Below are the code and all the weights of a small trained network. Each question names an input and a class and asks about switching units off, where a switched-off unit gives its printed mean instead of its output.

import numpy as np


def w(rows, s, z=0):
    codes = np.array(rows[::2]) - 128.0
    scale = np.full(codes.shape[1], s)
    scale[-1] = z or s
    return codes * scale


def norm(h):
    return h / np.sqrt((h * h).mean(-1, keepdims=True) + 1e-5)


def f(y):
    return np.maximum(y, 0)


def log_softmax(a):
    a = a - a.max(-1, keepdims=True)
    return a - np.log(np.exp(a).sum(-1, keepdims=True))


def net(x, mask):
    res = np.array(x, float).reshape(1, 4) / 4 @ E
    u = 0
    for l in range(2):
        y = f(norm(res) @ A[l][:, :-1].T + A[l][:, -1])
        res = res + np.where(mask[u : u + 7], y, B[l][:, -1]) @ B[l][:, :-1]
        u += 7
    return log_softmax(norm(res)[-1] @ U[:, :-1].T + U[:, -1])


A, B = {}, {}
E = w([
[100,102,22,78,79],'x0',
[159,86,101,2,110],'x1',
[59,157,169,122,53],'x2',
[91,111,105,89,173],'x3',
],0.0084)
A[0] = w([
[207,131,141,105,61,179],'L0N0',
[89,126,61,137,167,99],'L0N1',
[137,115,60,202,74,3],'L0N2',
[143,116,45,3,113,135],'L0N3',
[122,141,164,24,149,190],'L0N4',
[94,125,147,72,68,85],'L0N5',
[129,97,92,138,160,120],'L0N6',
],0.013,0.005)
B[0] = w([
[59,131,107,82,199,187],'L0N0',
[46,171,207,159,127,162],'L0N1',
[166,232,54,51,134,158],'L0N2',
[176,7,125,162,77,252],'L0N3',
[165,89,83,112,57,208],'L0N4',
[41,157,88,83,119,176],'L0N5',
[138,175,111,165,90,153],'L0N6',
],0.014,0.011)
A[1] = w([
[121,136,212,80,119,6],'L1N0',
[152,187,94,89,100,110],'L1N1',
[164,194,79,244,169,204],'L1N2',
[185,152,79,185,112,165],'L1N3',
[207,59,148,69,80,149],'L1N4',
[126,69,132,249,195,42],'L1N5',
[156,111,142,136,229,208],'L1N6',
],0.014,0.0024)
B[1] = w([
[104,72,131,45,125,142],'L1N0',
[163,106,124,90,54,166],'L1N1',
[252,141,158,216,113,213],'L1N2',
[150,155,123,55,97,170],'L1N3',
[157,56,69,157,241,254],'L1N4',
[35,97,188,230,98,180],'L1N5',
[52,187,190,142,175,162],'L1N6',
],0.015,0.0099)
U = w([
[78,129,170,82,126,68],'0',
[89,139,97,49,61,151],'1',
[150,5,70,111,126,162],'2',
[133,134,141,87,145,2],'3',
[137,147,190,183,114,202],'4',
[224,184,112,118,72,113],'5',
[133,128,139,95,189,76],'6',
],0.018,0.0075)

Each question gives the input, the list of numbers given to net, and the class t.
The units are the neurons (one row each of A and B). Each row of codes is followed by its name. A weight is (code - 128) times the scale printed after its matrix; where a second scale follows, it is the last column's (A, B and U).
mask holds one flag per neuron, layer by layer. A switched-off neuron (its flag False) gives its mean, the last column of its row in B, instead of its output. The means were averaged over made-up inputs and are rounded, as every weight is.
A unit's drop is (log p(t) with every unit on - log p(t) with that unit switched off) / (log p(t) with every unit on - log p(t) with every unit switched off).
The circuit of an input: a set's keep is (log p(t) with only the set's units on - log p(t) with every unit switched off) / (log p(t) with every unit on - log p(t) with every unit switched off). Starting from the 12 units with the biggest drops (on a tie, the unit counted first), units are removed one at a time, each time the one whose removal leaves the highest keep (on an exact tie, the one counted first), for as long as the keep stays at least 0.8.
units of the circuit, in order: the units of the circuit, biggest drop first
most important unit: the unit with the biggest drop
k most important neurons: the k neurons with the biggest drops, biggest first
top k neurons in layer l: the k neurons of layer l with the biggest drops, biggest first
drop of u: that unit's drop, to one decimal
input [0,-4,7,3], class 0: units of the circuit, in order -> L1N2; L0N3
input [-4,-2,-1,8], class 4: most important unit -> L0N3
input [-2,5,6,-4], class 1: units of the circuit, in order -> L0N5; L0N3
input [-6,6,2,-7], class 1: units of the circuit, in order -> L0N3; L0N0; L1N4
input [-1,0,-6,-1], class 4: top 2 neurons in layer 1 -> L1N5; L1N6
input [2,-3,3,3], class 1: units of the circuit, in order -> L1N4; L0N3
input [-8,5,0,-7], class 6: units of the circuit, in order -> L0N3; L0N0
input [-1,-4,3,1], class 4: top 3 neurons in layer 0 -> L0N2; L0N4; L0N3
input [-5,-3,7,5], class 0: units of the circuit, in order -> L0N3; L1N2
input [4,-8,4,3], class 5: 3 most important neurons -> L0N2; L0N3; L1N5
input [4,-6,7,5], class 1: top 2 neurons in layer 1 -> L1N2; L1N4
input [1,-1,-6,-8], class 5: 2 most important neurons -> L0N2; L0N3
input [-4,3,7,-5], class 1: 2 most important neurons -> L0N3; L1N4
input [-8,2,-1,-3], class 6: units of the circuit, in order -> L0N3
input [-2,3,8,-7], class 1: 2 most important neurons -> L0N3; L1N4
input [-7,2,7,-8], class 0: drop of L0N0 -> 0.0
input [4,-8,1,-2], class 5: drop of L0N2 -> 0.3
input [-4,-1,7,6], class 1: drop of L1N4 -> 0.4
